Here is a tiny trained network, its code and every weight. The questions are about switching its units off for an input and a target symbol, where a switched-off unit gives its printed mean instead of its output.

import numpy as np


def w(rows, s, z=0):
    codes = np.array(rows[::2]) - 128.0
    scale = np.full(codes.shape[1], s)
    scale[-1] = z or s
    return codes * scale


def f(y):
    return y / 2 * (1 + np.tanh(0.7978845608 * (y + 0.044715 * y**3)))


def softmax(a):
    e = np.exp(a - a.max(-1, keepdims=True))
    return e / e.sum(-1, keepdims=True)


def log_softmax(a):
    a = a - a.max(-1, keepdims=True)
    return a - np.log(np.exp(a).sum(-1, keepdims=True))


def net(x, mask):
    ids = ['αβγδζηθλμξπστφψω'.index(c) for c in x.split()]
    T = len(ids)
    res = E[ids] + P[:T]
    u = 0
    for l in range(2):
        r = res
        for j in range(2):
            rows = slice(4 * j, 4 * j + 4)
            q, k, v = (r @ M[l][rows].T for M in (Q, K, V))
            z = softmax(np.where(np.tri(T) > 0, q @ k.T / 4**0.5, -1e9)) @ v
            o = O[l][rows]
            res = res + np.where(mask[u + j], z, o[:, -1]) @ o[:, :-1]
        u += 2
        y = f(res @ A[l][:, :-1].T + A[l][:, -1])
        res = res + np.where(mask[u : u + 8], y, B[l][:, -1]) @ B[l][:, :-1]
        u += 8
    return log_softmax(res[-1] @ U[:, :-1].T + U[:, -1])


Q, K, V, O, A, B = {}, {}, {}, {}, {}, {}
E = w([
[201,103,55,120,102,125,142],'α',
[151,124,54,179,64,78,148],'β',
[53,98,169,74,163,150,78],'γ',
[148,72,58,182,89,137,96],'δ',
[65,119,81,77,223,179,48],'ζ',
[157,44,81,121,160,163,141],'η',
[82,73,96,115,57,112,92],'θ',
[113,155,250,152,127,126,98],'λ',
[104,67,236,115,134,106,179],'μ',
[135,57,76,74,84,139,111],'ξ',
[161,129,215,115,74,77,218],'π',
[173,138,91,225,161,180,59],'σ',
[149,207,130,64,187,167,189],'τ',
[182,133,96,165,114,132,104],'φ',
[113,154,93,179,95,121,63],'ψ',
[142,66,138,210,185,171,116],'ω',
],0.011)
P = w([
[55,141,57,177,49,255,210],'0',
[146,130,112,145,107,172,156],'1',
[147,123,124,146,138,158,148],'2',
[159,112,129,135,136,134,131],'3',
[166,113,132,126,137,114,113],'4',
[170,112,144,121,145,100,97],'5',
[186,113,145,106,141,85,78],'6',
[202,116,156,110,154,73,70],'7',
],0.0086)
Q[0] = w([
[94,239,238,28,227,147,174],'0.h1',
[178,56,1,208,91,182,117],'0.h1',
[55,166,109,103,180,171,70],'0.h1',
[197,4,8,247,49,128,75],'0.h1',
[53,115,128,38,223,118,106],'0.h2',
[224,109,47,242,47,146,99],'0.h2',
[186,72,32,167,120,132,76],'0.h2',
[152,226,155,54,187,174,211],'0.h2',
],0.01)
K[0] = w([
[170,97,131,112,187,48,60],'0.h1',
[81,148,87,132,71,235,164],'0.h1',
[153,188,71,100,232,146,95],'0.h1',
[70,150,126,152,78,221,189],'0.h1',
[165,39,155,87,129,77,36],'0.h2',
[46,173,96,183,75,208,201],'0.h2',
[44,93,80,169,76,193,139],'0.h2',
[244,138,136,143,139,92,111],'0.h2',
],0.011)
V[0] = w([
[198,139,85,140,210,177,175],'0.h1',
[144,164,162,203,214,132,55],'0.h1',
[103,218,70,78,151,195,143],'0.h1',
[151,255,159,82,126,100,166],'0.h1',
[123,148,146,241,67,90,128],'0.h2',
[57,109,100,92,78,96,49],'0.h2',
[159,23,138,37,202,97,84],'0.h2',
[178,160,28,138,52,119,92],'0.h2',
],0.011)
O[0] = w([
[199,237,99,128,185,149,136,228],'0.h1',
[153,172,115,19,71,227,48,81],'0.h1',
[78,186,110,135,254,156,129,255],'0.h1',
[47,214,205,31,178,99,168,119],'0.h1',
[130,16,92,23,115,135,140,96],'0.h2',
[7,110,107,143,79,91,79,46],'0.h2',
[134,230,99,199,31,109,123,15],'0.h2',
[115,97,97,82,202,11,39,137],'0.h2',
],0.0092,0.0082)
A[0] = w([
[105,122,176,177,89,46,56,160],'0.n1',
[71,136,184,84,136,134,168,73],'0.n2',
[81,129,255,182,57,119,123,117],'0.n3',
[123,136,117,87,60,71,135,240],'0.n4',
[185,111,55,136,117,145,56,251],'0.n5',
[26,88,110,104,119,79,74,2],'0.n6',
[167,67,173,125,132,84,186,63],'0.n7',
[178,130,231,177,176,136,88,177],'0.n8',
],0.0073,0.0052)
B[0] = w([
[131,164,150,90,144,221,253,136],'0.n1',
[149,25,122,196,133,118,124,157],'0.n2',
[73,155,244,106,211,137,104,142],'0.n3',
[160,23,34,217,225,105,152,130],'0.n4',
[143,75,164,191,133,192,113,204],'0.n5',
[29,21,79,68,100,100,177,135],'0.n6',
[127,150,174,157,70,50,75,157],'0.n7',
[70,163,96,36,53,155,209,250],'0.n8',
],0.0063,0.013)
Q[1] = w([
[97,158,151,122,107,101,98],'1.h1',
[87,166,204,113,119,131,69],'1.h1',
[153,183,115,95,95,120,103],'1.h1',
[100,109,80,153,149,167,120],'1.h1',
[171,254,135,69,27,124,97],'1.h2',
[13,53,42,128,153,51,99],'1.h2',
[174,115,176,141,112,69,145],'1.h2',
[123,154,88,68,97,92,172],'1.h2',
],0.01)
K[1] = w([
[167,146,107,101,74,73,58],'1.h1',
[151,179,173,123,60,98,1],'1.h1',
[172,182,94,67,124,108,123],'1.h1',
[60,117,86,178,167,174,99],'1.h1',
[151,214,165,102,91,39,26],'1.h2',
[139,59,38,160,220,124,163],'1.h2',
[202,89,214,165,90,71,171],'1.h2',
[175,183,140,79,182,48,149],'1.h2',
],0.0077)
V[1] = w([
[127,162,119,52,166,121,182],'1.h1',
[182,164,141,93,188,174,196],'1.h1',
[119,27,10,113,86,153,151],'1.h1',
[180,105,97,138,106,33,76],'1.h1',
[5,148,235,3,143,160,121],'1.h2',
[236,106,214,64,138,97,111],'1.h2',
[157,53,100,146,87,253,134],'1.h2',
[105,142,36,133,169,175,12],'1.h2',
],0.0063)
O[1] = w([
[106,85,113,198,113,139,60,198],'1.h1',
[109,109,135,222,123,167,137,254],'1.h1',
[106,212,109,99,16,78,115,106],'1.h1',
[109,139,205,69,164,68,83,26],'1.h1',
[2,71,122,29,115,189,165,153],'1.h2',
[246,31,139,97,222,151,153,114],'1.h2',
[229,184,125,116,43,226,150,158],'1.h2',
[63,191,155,138,170,214,8,130],'1.h2',
],0.0058,0.02)
A[1] = w([
[179,111,59,208,158,214,129,2],'1.n1',
[75,107,96,200,159,64,82,73],'1.n2',
[69,150,110,168,181,27,177,216],'1.n3',
[104,112,172,191,181,199,211,216],'1.n4',
[135,222,82,169,108,133,17,71],'1.n5',
[193,254,132,64,166,154,166,162],'1.n6',
[199,177,177,169,29,138,182,152],'1.n7',
[203,187,23,124,189,172,143,93],'1.n8',
],0.0065,0.0046)
B[1] = w([
[144,126,219,62,74,66,99,233],'1.n1',
[152,150,242,116,121,197,200,146],'1.n2',
[207,228,197,136,74,192,168,168],'1.n3',
[156,152,57,87,83,59,82,254],'1.n4',
[161,185,123,44,158,69,101,162],'1.n5',
[3,129,155,129,186,166,253,158],'1.n6',
[13,35,68,183,129,109,129,175],'1.n7',
[41,95,232,131,125,78,127,201],'1.n8',
],0.0062,0.033)
U = w([
[230,154,163,203,182,198,130,141],'α',
[122,113,160,66,145,78,126,33],'β',
[105,147,1,223,102,234,87,228],'γ',
[192,151,67,96,119,95,87,181],'δ',
[115,189,143,101,124,142,73,72],'ζ',
[80,111,119,203,162,31,101,86],'η',
[128,145,106,98,89,103,136,79],'θ',
[192,120,88,60,93,231,150,151],'λ',
[105,56,48,191,145,114,162,108],'μ',
[230,209,117,180,65,167,157,131],'ξ',
[196,122,140,102,144,90,174,45],'π',
[182,132,196,77,134,189,95,61],'σ',
[37,129,143,128,235,168,233,150],'τ',
[126,39,94,174,226,161,37,255],'φ',
[62,79,106,109,150,107,86,78],'ψ',
[95,81,228,175,94,169,113,67],'ω',
],0.0059,0.0076)

Each question gives the input, a string of symbols that net reads in full, and the target symbol t.
The units are the heads (4 rows each of Q, K, V and O) and the neurons (one row each of A and B). Each row of codes is followed by its name. A weight is (code - 128) times the scale printed after its matrix; where a second scale follows, it is the last column's (O, A, B and U).
mask holds one flag per unit, layer by layer, with each layer's heads first. A switched-off unit (its flag False) gives its mean, the last column of its rows in O or B, instead of its output. The means were averaged over made-up inputs and are rounded, as every weight is.
A unit's drop is (log p(t) with every unit on - log p(t) with that unit switched off) / (log p(t) with every unit on - log p(t) with every unit switched off).
The circuit of an input: a set's keep is (log p(t) with only the set's units on - log p(t) with every unit switched off) / (log p(t) with every unit on - log p(t) with every unit switched off). Starting from the 12 units with the biggest drops (on a tie, the unit counted first), units are removed one at a time, each time the one whose removal leaves the highest keep (on an exact tie, the one counted first), for as long as the keep stays at least 0.8.
circuit, biggest first: the units of the circuit, biggest drop first
unit that matters most: the unit with the biggest drop
k most important neurons: the k neurons with the biggest drops, biggest first
k most important neurons of layer l: the k neurons of layer l with the biggest drops, biggest first
which heads matter: for each layer, one digit per head in row order, 1 if its drop is at least 0.15 and else 0, layers parted by /
input ω τ τ τ τ π, target π: 2 most important neurons of layer 0 : 0.n3, 0.n7
input ω α ξ γ η δ τ μ, target μ: circuit, biggest first : 0.h1, 0.h2, 1.n7, 1.h2
input τ τ η τ η, target τ: which heads matter : 10 / 01
input τ τ ω ζ τ β ω μ, target μ: unit that matters most : 1.n7
input τ τ μ τ, target μ: which heads matter : 11 / 11
input ξ η φ ψ τ τ ω, target ξ: 2 most important neurons of layer 1 : 1.n3, 1.n8
input ω τ δ ξ, target ω: which heads matter : 10 / 01
input ψ τ ζ τ, target ζ: 2 most important neurons of layer 1 : 1.n1, 1.n5
input ξ τ τ μ π δ τ λ, target λ: which heads matter : 10 / 01
input γ β α, target γ: circuit, biggest first : 0.h2, 1.h2, 1.n8
input μ τ τ η τ, target η: which heads matter : 11 / 11
input η ξ γ ω δ τ, target τ: 4 most important neurons : 1.n6, 1.n4, 1.n1, 0.n7
input τ ζ τ τ τ ω τ τ, target τ: which heads matter : 11 / 00
input ω ξ ξ η ψ, target ω: 4 most important neurons : 1.n7, 1.n8, 1.n4, 0.n5
input λ τ ω, target λ: unit that matters most : 0.h2
input δ τ ω φ, target δ: circuit, biggest first : 0.h2, 1.h1, 0.h1, 1.h2
input ξ ξ α ω, target ξ: 2 most important neurons : 1.n3, 1.n8
input γ τ σ ξ τ τ η φ, target γ: 2 most important neurons : 1.n1, 1.n8
input α φ ξ τ ω τ τ η, target α: which heads matter : 11 / 01
input τ τ τ η ω φ, target τ: which heads matter : 10 / 01
input φ τ η ω ω η, target φ: most important neuron of layer 1 : 1.n3
input ξ α τ λ ω ψ, target ξ: 2 most important neurons : 1.n3, 1.n8
input ω τ η σ, target ω: 3 most important neurons : 1.n7, 1.n8, 1.n1
input ω τ τ ω γ τ λ τ, target λ: circuit, biggest first : 0.h1, 1.h2
input π η σ ω π δ μ ω, target π: 2 most important neurons of layer 0 : 0.n7, 0.n2
input ω φ τ μ ω τ, target μ: which heads matter : 11 / 01
input λ η τ τ φ γ ω η, target λ: which heads matter : 11 / 01
input ω τ ω η, target ω: 2 most important neurons : 1.n7, 1.n8
